Here is a tiny trained network, its code and every weight. The questions are about switching its units off for an input and a target symbol, where a switched-off unit gives its printed mean instead of its output.

import numpy as np


def w(rows, s, z=0):
    codes = np.array(rows[::2]) - 128.0
    scale = np.full(codes.shape[1], s)
    scale[-1] = z or s
    return codes * scale


def norm(h):
    return h / np.sqrt((h * h).mean(-1, keepdims=True) + 1e-5)


def f(y):
    return y / 2 * (1 + np.tanh(0.7978845608 * (y + 0.044715 * y**3)))


def softmax(a):
    e = np.exp(a - a.max(-1, keepdims=True))
    return e / e.sum(-1, keepdims=True)


def log_softmax(a):
    a = a - a.max(-1, keepdims=True)
    return a - np.log(np.exp(a).sum(-1, keepdims=True))


def net(x, mask):
    ids = ['ΔΘαβγεζημπτφω'.index(c) for c in x.split()]
    T = len(ids)
    res = E[ids] + P[:T]
    u = 0
    for l in range(3):
        q, k, v = (norm(res) @ M[l].T for M in (Q, K, V))
        z = softmax(np.where(np.tri(T) > 0, q @ k.T / 3**0.5, -1e9)) @ v
        res = res + np.where(mask[u], z, O[l][:, -1]) @ O[l][:, :-1]
        u += 1
        y = f(norm(res) @ A[l][:, :-1].T + A[l][:, -1])
        res = res + np.where(mask[u : u + 4], y, B[l][:, -1]) @ B[l][:, :-1]
        u += 4
    return log_softmax(norm(res)[-1] @ U[:, :-1].T + U[:, -1])


Q, K, V, O, A, B = {}, {}, {}, {}, {}, {}
E = w([
[152,128,114,169],'Δ',
[152,129,123,161],'Θ',
[61,197,181,41],'α',
[153,131,130,159],'β',
[152,127,112,173],'γ',
[154,124,110,180],'ε',
[220,10,77,113],'ζ',
[134,167,67,173],'η',
[100,215,9,79],'μ',
[192,130,58,66],'π',
[19,68,130,131],'τ',
[171,19,83,210],'φ',
[69,104,233,115],'ω',
],0.015)
P = w([
[2,148,140,128],'0',
[31,116,96,150],'1',
[60,104,93,164],'2',
[91,95,90,177],'3',
[114,103,105,190],'4',
[137,112,120,199],'5',
[153,132,149,197],'6',
[161,149,164,197],'7',
[164,174,196,185],'8',
],0.0062)
Q[0] = w([
[186,117,19,134],'L0H1',
[129,54,156,139],'L0H1',
[83,63,191,5],'L0H1',
],0.019)
K[0] = w([
[185,87,50,121],'L0H1',
[135,89,111,199],'L0H1',
[14,5,175,101],'L0H1',
],0.016)
V[0] = w([
[137,253,53,204],'L0H1',
[181,133,154,85],'L0H1',
[26,32,149,156],'L0H1',
],0.0071)
O[0] = w([
[32,33,2,209,254],'L0H1',
[191,119,146,94,84],'L0H1',
[71,210,194,147,107],'L0H1',
],0.0068)
A[0] = w([
[122,134,165,208,253],'L0N1',
[68,80,138,130,60],'L0N2',
[111,254,104,112,176],'L0N3',
[102,18,232,141,225],'L0N4',
],0.019,0.0018)
B[0] = w([
[146,188,83,178,253],'L0N1',
[121,152,109,94,198],'L0N2',
[84,8,105,62,157],'L0N3',
[115,76,57,175,168],'L0N4',
],0.018,0.0076)
Q[1] = w([
[250,134,132,67],'L1H1',
[217,39,38,71],'L1H1',
[103,129,159,94],'L1H1',
],0.017)
K[1] = w([
[180,217,193,61],'L1H1',
[253,168,111,37],'L1H1',
[104,135,144,94],'L1H1',
],0.02)
V[1] = w([
[146,155,88,10],'L1H1',
[111,99,40,141],'L1H1',
[102,128,141,151],'L1H1',
],0.014)
O[1] = w([
[213,87,2,135,116],'L1H1',
[233,168,159,82,252],'L1H1',
[103,169,150,144,126],'L1H1',
],0.0092,0.015)
A[1] = w([
[158,146,243,158,176],'L1N1',
[178,4,117,142,190],'L1N2',
[25,51,73,202,2],'L1N3',
[9,185,185,192,138],'L1N4',
],0.012,0.0018)
B[1] = w([
[135,146,135,248,126],'L1N1',
[115,180,227,149,251],'L1N2',
[127,192,150,212,182],'L1N3',
[165,58,246,85,255],'L1N4',
],0.014,0.0039)
Q[2] = w([
[190,249,198,117],'L2H1',
[103,122,74,94],'L2H1',
[110,47,134,103],'L2H1',
],0.022)
K[2] = w([
[174,86,169,253],'L2H1',
[83,139,92,149],'L2H1',
[118,140,151,67],'L2H1',
],0.021)
V[2] = w([
[110,110,139,32],'L2H1',
[135,253,159,2],'L2H1',
[54,2,193,223],'L2H1',
],0.0095)
O[2] = w([
[218,134,179,249,3],'L2H1',
[166,110,6,254,110],'L2H1',
[240,130,202,38,42],'L2H1',
],0.0085,0.0063)
A[2] = w([
[156,70,156,227,74],'L2N1',
[54,45,40,174,178],'L2N2',
[156,5,143,137,163],'L2N3',
[47,67,195,167,255],'L2N4',
],0.013,0.0015)
B[2] = w([
[100,119,136,91,142],'L2N1',
[144,102,176,97,255],'L2N2',
[101,145,107,250,151],'L2N3',
[232,200,49,38,139],'L2N4',
],0.022,0.0078)
U = w([
[87,96,212,172,109],'Δ',
[158,57,135,250,181],'Θ',
[130,18,154,101,253],'α',
[100,109,118,184,139],'β',
[93,148,174,178,87],'γ',
[82,222,152,237,112],'ε',
[181,198,120,182,13],'ζ',
[11,119,129,51,132],'η',
[81,133,17,105,84],'μ',
[234,86,37,116,146],'π',
[158,184,99,66,164],'τ',
[112,191,178,45,61],'φ',
[215,142,239,131,236],'ω',
],0.015,0.0037)

Each question gives the input, a string of symbols that net reads in full, and the target symbol t.
The units are the heads (3 rows each of Q, K, V and O) and the neurons (one row each of A and B). Each row of codes is followed by its name. A weight is (code - 128) times the scale printed after its matrix; where a second scale follows, it is the last column's (O, A, B and U).
mask holds one flag per unit, layer by layer, with each layer's heads first. A switched-off unit (its flag False) gives its mean, the last column of its rows in O or B, instead of its output. The means were averaged over made-up inputs and are rounded, as every weight is.
A unit's drop is (log p(t) with every unit on - log p(t) with that unit switched off) / (log p(t) with every unit on - log p(t) with every unit switched off).
The circuit of an input: a set's keep is (log p(t) with only the set's units on - log p(t) with every unit switched off) / (log p(t) with every unit on - log p(t) with every unit switched off). Starting from the 12 units with the biggest drops (on a tie, the unit counted first), units are removed one at a time, each time the one whose removal leaves the highest keep (on an exact tie, the one counted first), for as long as the keep stays at least 0.8.
circuit, biggest first: the units of the circuit, biggest drop first
most important unit: the unit with the biggest drop
top k neurons: the k neurons with the biggest drops, biggest first
k most important neurons of layer l: the k neurons of layer l with the biggest drops, biggest first
input τ η ζ η Δ γ, target η: most important unit : L0H1
input φ Δ Δ, target φ: top 2 neurons : L0N4, L0N2
input ε Θ ω α τ, target ω: 3 most important neurons of layer 1 : L1N3, L1N4, L1N1
input η ω η ε γ, target η: 2 most important neurons of layer 0 : L0N2, L0N1
input ε Δ ω ε, target ω: circuit, biggest first : L1H1, L0H1, L1N4
input φ ε μ μ β μ η, target μ: top 2 neurons : L0N3, L0N1
input ε ε π ζ η Δ τ γ, target τ: top 2 neurons : L1N3, L0N4
input Δ ε β μ, target α: top 3 neurons : L2N2, L0N1, L0N3
input η Δ ζ ω β ζ η ε Θ, target η: circuit, biggest first : L0H1, L2H1
input π ε π β, target π: circuit, biggest first : L1H1, L0H1
input ε π α β, target π: circuit, biggest first : L0H1, L1H1
input ε ε ε ε π α η, target π: 2 most important neurons of layer 0 : L0N1, L0N2
input ζ ω ε η π ε Δ, target π: circuit, biggest first : L0H1, L1H1
input Δ Δ β ε, target ε: most important unit : L0N3
input π ε Θ, target π: circuit, biggest first : L0H1, L1H1
input ε η μ ε φ β, target φ: 2 most important neurons of layer 0 : L0N4, L0N3
input Θ ε η ω ε π τ ζ α, target Θ: circuit, biggest first : L2H1, L0N3, L2N3
input φ Δ ε, target φ: top 2 neurons : L0N4, L1N3
input α τ Θ ε η ε τ, target τ: top 2 neurons : L2N4, L1N3
input φ μ γ η ζ η β β η, target η: most important unit : L2H1
input ε φ η ε τ π ε α, target Θ: top 2 neurons : L0N3, L2N3
input ε ε Δ ω π ε β Δ, target ε: top 3 neurons : L0N3, L0N2, L1N4
